Each matrix's rows are made from only a few directions, up to rounding. Fill in the rest of each cut row.
Made from 3 directions:
[[-1.02 -1.50  2.74  0.49  2.14 -0.99  1.17 -2.11  1.29  0.67 -1.95  1.07
   1.58  3.42  3.40  0.01  1.23  1.35 -0.11  1.61  0.51 -0.42 -0.54  1.59
  -1.59 -1.47  2.46  2.08  0.76 -1.66  0.40]
 [-0.40 -2.75  3.20  0.48  3.94 -1.22  0.84 -3.32  0.65 -0.10 -3.97  2.52
   2.11  5.82  3.95 -0.86  0.88  2.71  1.53  2.23  1.83 -1.44 -1.03  1.68
   0.34  0.00  2.06  3.31  3.49 -0.63  1.84]
 [-2.35  0.46  0.47  1.34 -1.44 -1.16  1.68  2.00 -2.20  3.07  1.82 -0.37
   3.30 -0.20 -0.13  0.34  5.16 -1.04 -1.71 -0.16 -4.22  1.16  4.11  2.20
  -6.05 -1.95  1.84  2.22 -3.92 -4.92 -0.38]
 [-3.04 -0.77  3.75  1.25  0.79 -1.68  2.70 -1.13  1.69  2.95 -0.13 -0.03
   3.06  2.53  4.41  1.03  4.14  0.23 -2.48  1.70 -2.21  0.86  1.28  3.09
  -6.63 -4.42  4.76  2.68 -3.14 -5.39 -1.02]
 [-0.35  0.64  0.09 -0.10 -0.80  0.16  0.24  0.25  1.10  0.28  0.97 -0.90
  -0.61 -1.23  0.25  0.65 -0.26 -0.67 -1.08 -0.15 -0.32  0.56 -0.34 -0.10
  -0.95 -1.18  0.53 -0.91 -1.45 -0.41 -1.02]]
Cut rows, each with the rest of it:
[ 0.56 -0.61 -1.43  0.44  0.35 -0.27 -0.58  1.13 -3.96  0.00 -0.71  1.47
  1.75  1.12 -2.32 -1.44  1.71  0.56  2.04 -0.50 -0.88 -0.73  2.42  0.16
  1.06  2.88 -1.88  1.85  1.74] -> [0.19 2.10]
[ 0.79 -0.23  1.83 -1.17  1.34  0.73 -0.26 -3.06  5.52 -1.91 -1.21 -0.75
 -3.36  0.18  3.25  1.08 -4.73  0.62 -0.71  1.07  3.86 -0.27 -5.20 -1.16
  2.70 -1.74  1.21 -2.56  1.35] -> [ 2.70 -1.52]
[ 2.20  2.42 -2.88 -1.78 -2.59  2.25 -2.03  0.95  2.79 -2.57  2.43 -2.60
 -5.51 -5.73 -2.73  1.06 -5.95 -1.86 -0.72 -1.77  2.28  0.62 -3.51 -3.55
  4.53  0.60 -2.83 -5.73 -0.54] -> [ 4.79 -2.19]
[ 0.17 -0.25  2.47 -0.94  1.31  0.45  0.26 -3.16  5.91 -1.30 -1.03 -0.90
 -2.87  0.40  4.02  1.36 -3.95  0.53 -1.33  1.32  3.34 -0.01 -4.93 -0.61
  1.31 -2.70  2.12 -2.20  0.51] -> [ 1.62 -1.86]
[-1.23 -2.46  2.40  1.26  2.92 -1.74  1.29 -1.44 -2.23  1.39 -2.92  2.68
  4.20  5.50  2.38 -1.23  4.01  2.13  1.41  1.65 -0.81 -1.03  2.14  2.60
 -2.14  0.34  1.86  4.78  1.94] -> [-2.83  2.35]

Made from 3 directions:
[[ 2.11 -0.51 -0.18  0.20 -0.28  1.83  0.88  0.28 -2.18  0.59 -0.98  0.51
  -0.08 -0.56  2.79  0.38 -3.39 -1.20 -1.58  0.71 -1.60 -0.50  0.20 -0.02
  -1.94 -0.70  4.70 -1.19 -0.14 -0.62  1.07]
 [-0.03  0.61 -0.21  0.12 -0.05 -0.03  0.40 -0.02 -0.09 -0.25  0.36  0.84
   0.39  0.37 -0.14  0.26  0.19 -0.39 -0.29  0.16 -0.09  0.85 -0.05 -0.18
   0.57 -0.01 -0.65 -0.62 -0.12  0.21 -0.10]
 [-1.93  1.20 -0.03 -0.16  0.80 -2.61 -0.22 -0.57  3.46 -0.78  1.46  0.05
   0.80  1.86 -3.28 -1.39  2.48  0.69  1.13  0.11  0.37  2.20 -0.77  0.56
   0.61 -0.24 -6.51 -0.30  0.00 -0.45 -0.73]
 [ 2.20 -0.27 -0.29  0.28 -0.40  2.02  1.08  0.32 -2.53  0.50 -0.89  0.95
   0.04 -0.55  2.94  0.68 -3.37 -1.43 -1.78  0.73 -1.59 -0.26  0.25 -0.19
  -1.55 -0.62  4.84 -1.42 -0.20 -0.39  1.04]]
Cut rows, each with the rest of it:
[ 0.61 -1.11  0.21  0.02 -0.74  1.68 -0.49  0.47 -2.41  0.50 -1.01 -0.57
 -0.95 -1.83  1.70  1.35 -0.25  0.19 -0.04 -0.74  0.88 -2.35  0.78 -0.65
  0.79  0.87  4.12  1.40  0.13  1.04] -> [0.02]
[ 1.17  0.40 -0.31  0.19  0.06  0.58  0.99  0.00 -0.61  0.07 -0.08  1.00
  0.51  0.51  1.15 -0.11 -2.07 -1.08 -1.19  0.83 -1.44  1.00 -0.19  0.14
 -1.29 -0.80  1.26 -1.65 -0.21 -0.68] -> [0.66]
[ 0.40 -0.52  0.09  0.02 -0.33  0.83 -0.16  0.22 -1.16  0.26 -0.50 -0.24
 -0.42 -0.83  0.91  0.59 -0.34  0.01 -0.11 -0.27  0.27 -1.06  0.35 -0.27
  0.19  0.32  2.08  0.54  0.05  0.39] -> [0.08]
[ 0.25 -1.13  0.33 -0.15 -0.09  0.47 -0.63  0.14 -0.47  0.48 -0.76 -1.29
 -0.76 -0.94  0.67 -0.08 -0.46  0.55  0.34 -0.35  0.25 -1.72  0.25  0.12
 -0.72  0.17  1.97  1.13  0.20 -0.11] -> [0.19]

Made from 2 directions:
[[-1.84 -1.16 -1.14 -0.05 -0.04  0.35  1.29  0.68  1.23 -1.23  0.57  2.00
  -1.33  0.82 -1.95  0.31 -0.65  2.96 -0.08 -1.75  2.47 -1.83  2.61  1.27
  -2.79 -0.81  0.50 -2.26 -0.04  0.89 -2.02]
 [-1.24 -0.75 -0.52  0.22 -0.32  0.32  0.88 -0.13  0.77 -0.64  0.41  1.76
  -1.12  0.47 -1.09  0.38 -0.41  2.22 -0.28 -1.08  1.97 -1.65  1.59  0.87
  -2.22 -0.87  0.50 -1.60 -0.55  0.33 -1.49]
 [-0.88 -0.59 -0.73 -0.20  0.19  0.11  0.61  0.74  0.63 -0.73  0.25  0.68
  -0.48  0.46 -1.10  0.03 -0.33  1.27  0.12 -0.91  0.98 -0.59  1.37  0.60
  -1.11 -0.16  0.13 -1.04  0.34  0.62 -0.88]]
Cut rows, each with the rest of it:
[ 1.49  0.86  0.35 -0.56  0.72 -0.48 -1.07  0.81 -0.87  0.56 -0.53 -2.57
  1.59 -0.47  1.05 -0.64  0.46 -2.92  0.60  1.19 -2.70  2.45 -1.73 -1.07
  3.04  1.40 -0.78  2.00  1.24 -0.08] -> [1.93]
[ 0.91  0.64  1.00  0.47 -0.50 -0.03 -0.62 -1.36 -0.71  0.94 -0.23 -0.29
  0.27 -0.56  1.37  0.14  0.37 -1.09 -0.36  1.04 -0.71  0.18 -1.58 -0.60
  0.80 -0.16  0.03  1.00 -0.88 -0.92] -> [0.79]
[ 1.18  0.63 -0.03 -0.75  0.93 -0.47 -0.86  1.34 -0.61  0.21 -0.45 -2.51
  1.52 -0.27  0.55 -0.71  0.33 -2.57  0.75  0.82 -2.49  2.44 -1.16 -0.86
  2.80  1.49 -0.81  1.67  1.61  0.27] -> [1.67]
[-1.77 -1.11 -1.04  0.02 -0.11  0.36  1.25  0.51  1.17 -1.14  0.56  2.03
 -1.34  0.77 -1.83  0.34 -0.62  2.91 -0.13 -1.66  2.46 -1.86  2.47  1.23
 -2.77 -0.86  0.53 -2.20 -0.17  0.79] -> [-1.98]
[ 2.47  1.58  1.64  0.17 -0.07 -0.44 -1.73 -1.15 -1.68  1.73 -0.76 -2.53
  1.70 -1.14  2.72 -0.35  0.89 -3.90  0.02  2.40 -3.21  2.29 -3.57 -1.70
  3.62  0.96 -0.62  3.02 -0.15 -1.31] -> [2.67]

Made from 2 directions:
[[ 1.92  3.08  3.49  7.35  3.82 -1.79 -3.93  5.51 -4.48 -2.03  3.82 -4.45
   2.23  2.37 -3.86 -4.90 -2.98  4.99  2.49 -3.17  2.76  6.37 -1.82 -6.81
   7.74 -5.61  2.28  3.74 -4.10 -2.24 -0.46]
 [-1.38  0.79  3.44  2.20  2.90 -4.19 -4.39  2.35 -2.59 -0.56  2.34 -1.28
   0.25 -1.74 -3.12 -0.79 -0.15  0.85  4.01 -0.73 -0.36  2.45  1.49 -3.37
   3.18 -3.57  0.75  0.35 -0.95 -0.79 -0.83]
 [ 0.06 -0.28 -0.65 -0.72 -0.60  0.64  0.79 -0.63  0.60  0.19 -0.53  0.43
  -0.16  0.08  0.63  0.39  0.20 -0.41 -0.66  0.28 -0.12 -0.69 -0.08  0.84
  -0.87  0.79 -0.23 -0.27  0.36  0.23  0.13]
 [-1.05  0.98  3.36  2.61  2.91 -3.88 -4.24  2.57 -2.69 -0.68  2.42 -1.53
   0.42 -1.33 -3.11 -1.14 -0.40  1.20  3.78 -0.93 -0.07  2.74  1.16 -3.60
   3.52 -3.66  0.87  0.65 -1.21 -0.90 -0.78]]
Cut rows, each with the rest of it:
[-0.79 -0.54  0.01 -1.21] -> [-0.20 -0.59 -0.13 -0.74  0.43  0.34 -0.34  0.74 -0.47 -0.98  0.16  0.97
  0.67 -0.98  0.38  0.57 -0.74 -0.92  0.79  0.80 -1.06  0.46 -0.36 -0.80
  0.74  0.34 -0.09]
[-1.14  0.34  2.21  1.03] -> [ 1.80 -2.88 -2.86  1.28 -1.53 -0.25  1.40 -0.59  0.01 -1.43 -1.96 -0.20
  0.11  0.24  2.70 -0.29 -0.46  1.28  1.21 -1.92  1.71 -2.15  0.37 -0.03
 -0.37 -0.40 -0.56]
[-1.11 -0.94 -0.36 -2.16] -> [-0.63 -0.50  0.26 -1.42  0.97  0.61 -0.79  1.32 -0.77 -1.38  0.58  1.63
  1.08 -1.65  0.18  0.99 -1.14 -1.72  1.10  1.63 -2.03  1.12 -0.65 -1.31
  1.28  0.62 -0.06]
[ 2.74  0.91 -1.91  1.82] -> [-1.09  3.79  2.75  0.56  0.33 -0.56 -0.44 -1.16  1.04  3.42  1.32 -1.99
 -1.60  1.99 -3.16 -1.04  2.05  0.95 -2.81 -0.14  0.91  0.80  0.49  1.81
 -1.34 -0.41  0.69]
[ 0.41 -0.57 -1.68 -1.48] -> [-1.49  1.85  2.10 -1.40  1.41  0.39 -1.26  0.88 -0.28  0.52  1.58  0.72
  0.30 -0.74 -1.83  0.55 -0.08 -1.51 -0.46  1.92 -1.92  1.90 -0.49 -0.44
  0.71  0.50  0.37]
[-0.18 -1.25 -2.24 -3.09] -> [-2.17  1.92  2.68 -2.54  2.28  0.84 -1.99  1.85 -0.80 -0.21  2.25  1.85
  1.02 -1.89 -2.09  1.26 -0.78 -2.85  0.12  3.29 -3.53  2.96 -0.98 -1.33
  1.63  0.98  0.42]

Made from 3 directions:
[[-0.42 -5.05 -4.25 -2.02 -2.40 -0.35 -1.11  4.94 -2.70 -1.27 -1.40 -0.78
  -2.14  7.42 -0.96 -5.30 -2.26  4.42  2.04  3.66  3.76  6.43 -0.34 -0.18
   2.48  2.90  0.67  4.04 -1.00 -2.17  0.73]
 [ 1.80  1.65  0.37  0.79  0.25 -3.08 -1.57  0.69  1.61  0.18  3.28  0.12
   4.02 -4.41 -0.20  2.51 -0.38  0.95 -0.27 -2.91  1.23 -3.55 -1.34  0.08
   0.23  0.38 -2.33  1.04  0.24  0.80  1.36]
 [-1.47  0.62  1.52  0.06  0.87  2.99  2.07 -3.00 -0.29  0.49 -2.47  0.19
  -2.94  0.96  0.50 -0.07  1.37 -2.98 -0.67  1.02 -2.98  0.54  1.43  0.02
  -1.37 -1.82  1.98 -2.97  0.46  0.13 -1.40]
 [-0.95  1.75  1.36  1.42  0.19  2.05 -0.17  0.12 -0.12 -0.86 -0.88  0.62
   0.42 -1.81  1.77  1.32  0.74 -0.26 -0.22  1.09  0.15 -1.17  0.37 -0.11
  -0.18  0.98 -0.30  0.67 -2.68  1.30 -3.35]]
Cut rows, each with the rest of it:
[-0.30 -1.98 -1.20 -1.20 -0.41  0.22  0.63  0.10 -0.84  0.23 -1.03] -> [-0.42 -2.04  3.35 -0.88 -2.14 -0.41  0.13  0.40  0.98 -0.24  2.60  0.33
  0.01  0.21 -0.38  1.16 -0.40  1.13 -1.16  1.16]
[-0.67  1.71  1.80  0.76  0.90  1.66  1.00 -2.21  0.45  0.29 -0.83] -> [ 0.37 -0.58 -1.63  0.77  1.41  1.18 -2.17 -0.75 -0.18 -1.94 -1.44  0.70
  0.02 -1.11 -1.13  0.56 -1.89 -0.16  0.80 -1.40]
[-0.35  3.46  2.82  1.84  1.23  1.36  0.35 -2.17  1.21  0.05  0.19] -> [ 0.75  1.37 -4.67  1.55  3.33  1.49 -2.16 -1.08 -1.08 -1.59 -3.80  0.35
  0.01 -1.24 -0.70 -0.57 -1.40 -1.22  1.84 -2.40]
[ 0.30 -1.46 -1.85 -0.17 -1.29 -0.99 -1.66  3.57 -0.86 -1.10  0.55] -> [-0.13  1.09  1.38  0.11 -1.33 -1.30  3.21  1.04  1.19  3.14  1.53 -0.79
 -0.12  1.62  2.51 -1.02  3.45 -1.74 -0.32 -0.33]
[ 0.89 -1.72 -1.82 -0.88 -0.82 -2.05 -0.97  1.99 -0.27 -0.09  1.12] -> [-0.44  0.71  1.48 -1.02 -1.32 -1.20  2.03  0.69 -0.23  1.78  1.26 -0.78
  0.00  1.03  0.86 -0.60  1.62  0.64 -0.89  1.94]

Made from 3 directions:
[[ 0.10  0.06  0.24  0.58 -0.23 -0.03 -0.13  0.20 -0.05 -0.19  0.21  0.29
  -0.26 -0.04 -0.13 -0.01 -0.44 -0.20  0.08 -0.13  0.04 -0.05  0.26 -0.27
   0.00 -0.18 -0.12  0.12 -0.05  0.09 -0.02]
 [-0.48  0.19 -0.10 -1.23  0.22  0.35 -0.05 -0.04 -0.13 -0.08 -0.80  0.23
   0.23  0.26 -0.22 -0.06  0.82  0.66  0.74  0.31  0.14  0.43 -0.33  1.03
  -0.49 -0.24  0.10  0.76 -0.51 -0.01  0.14]
 [-0.53 -0.08 -0.12 -2.57  0.83  0.54 -0.76 -0.34 -1.21 -0.16 -2.21  0.25
  -0.12 -0.63 -0.36  0.50  2.05  1.42  1.55  0.30  0.49  1.71 -1.12  2.26
  -0.53  0.44  0.78  0.24 -1.32  2.00  1.08]
 [ 0.26 -0.26  0.28 -0.11  0.22 -0.01 -0.79 -0.04 -1.01 -0.25 -0.76  0.24
  -0.71 -0.99 -0.19  0.54  0.34  0.23  0.56 -0.27  0.31  0.96 -0.32  0.43
   0.17  0.53  0.47 -0.68 -0.60  1.98  0.80]
 [ 0.14  0.07  0.15  0.86 -0.32 -0.12  0.12  0.20  0.27 -0.07  0.61  0.12
  -0.09  0.16  0.00 -0.14 -0.69 -0.41 -0.28 -0.12 -0.09 -0.43  0.40 -0.63
   0.09 -0.23 -0.26  0.08  0.26 -0.46 -0.27]]
Cut rows, each with the rest of it:
[-0.83  0.15 -0.28 -2.83  0.74  0.65 -0.32 -0.30 -0.66 -0.06 -1.99] -> [ 0.22  0.34  0.05 -0.34  0.16  2.06  1.47  1.48  0.55  0.36  1.27 -1.00
  2.31 -0.79  0.02  0.51  0.91 -1.14  0.82  0.64]
[-0.24  0.28  0.07  0.11 -0.26  0.13  0.24  0.21  0.40 -0.10  0.25] -> [ 0.28  0.19  0.57 -0.14 -0.30 -0.26 -0.03  0.13  0.14 -0.05 -0.35  0.28
 -0.05 -0.30 -0.56 -0.32  0.80  0.03 -0.91 -0.36]
[-0.46  0.13 -0.19 -1.33  0.30  0.32  0.01 -0.13 -0.10  0.02 -0.79] -> [ 0.07  0.31  0.24 -0.13 -0.04  0.91  0.66  0.60  0.32  0.11  0.41 -0.41
  1.02 -0.43 -0.12  0.14  0.60 -0.42 -0.03  0.13]
[ 0.45 -0.15  0.24  1.20 -0.25 -0.28 -0.16  0.13 -0.09 -0.08  0.58] -> [ 0.02 -0.42 -0.38  0.06  0.13 -0.78 -0.55 -0.41 -0.34 -0.03 -0.19  0.33
 -0.84  0.39  0.17 -0.06 -0.62  0.25  0.38  0.02]

Made from 3 directions:
[[ 0.66 -1.30 -0.01 -0.49 -0.02  0.20  1.82  0.52 -0.30 -0.34  1.79 -0.43
  -1.57  2.13  1.80 -4.00 -3.68  0.01  0.52 -2.43  0.22  1.40  1.49  1.62
   0.49  0.40  2.05 -2.36  0.57  0.20  0.47]
 [ 1.88  2.50  0.59 -2.60  1.11  2.05 -1.26 -1.48 -0.67  1.49 -0.41  2.91
   1.67 -0.27  0.80 -3.16  0.15 -0.89  1.81 -2.52 -1.15  0.48  2.07 -0.85
   3.92 -0.08 -1.09 -0.97 -0.15 -1.84 -1.16]
 [ 1.66 -1.65  0.94  0.51  0.23 -0.12 -0.83 -1.00 -0.48  0.91  1.27 -1.99
   0.36  0.62 -1.13 -0.81 -1.16 -1.73  1.15 -0.83 -0.79  0.44  0.40 -0.64
   0.79 -0.63  0.97 -2.03 -0.18  0.39  0.57]
 [ 0.98 -0.59  0.27 -0.59  0.22  0.42  0.59 -0.16 -0.36  0.25  1.13 -0.13
  -0.48  1.20  0.87 -2.80 -2.14 -0.47  0.80 -1.87 -0.23  0.91  1.21  0.59
   1.06  0.08  1.09 -1.80  0.24 -0.12  0.16]]
Cut rows, each with the rest of it:
[ 3.76 -0.34  1.71 -1.43  1.18  1.48 -1.92 -2.43 -1.20  2.35  1.55 -0.40
  1.64  0.82 -0.69 -3.98 -1.79 -3.00  3.01 -3.34 -1.93  1.10  2.32 -1.36
  4.19 -0.86  0.63 -3.70 -0.31 -0.92] -> [-0.12]
[ 0.34  1.45 -0.08 -1.39  0.40  0.97  0.06 -0.20 -0.17  0.26 -0.32  1.90
  0.33  0.03  1.06 -1.77 -0.16  0.23  0.47 -1.22 -0.18  0.29  1.01  0.13
  1.51  0.26 -0.46 -0.11  0.10 -0.90] -> [-0.63]
[ 2.35 -2.70  1.55  1.45  0.25 -0.59 -1.98 -1.72 -0.62  1.49  1.55 -3.71
  1.00  0.26 -2.79  0.63 -0.57 -2.87  1.52 -0.10 -1.28  0.14 -0.19 -1.62
  0.60 -1.24  1.02 -2.44 -0.52  0.86] -> [0.96]
[-0.40  0.87 -0.11 -0.03  0.03  0.05 -0.63 -0.12  0.15  0.07 -0.89  0.62
  0.63 -0.91 -0.46  1.46  1.57  0.21 -0.27  0.91 -0.03 -0.57 -0.51 -0.56
 -0.09 -0.06 -0.98  1.14 -0.20 -0.23] -> [-0.32]
[-3.30  4.08 -2.35 -2.61 -0.29  1.15  3.44  2.68  0.82 -2.27 -1.97  5.91
 -1.82  0.13  4.88 -2.33 -0.08  4.38 -2.06 -0.71  1.95  0.20  0.88  2.87
 -0.44  2.03 -1.14  3.07  0.95 -1.44] -> [-1.48]
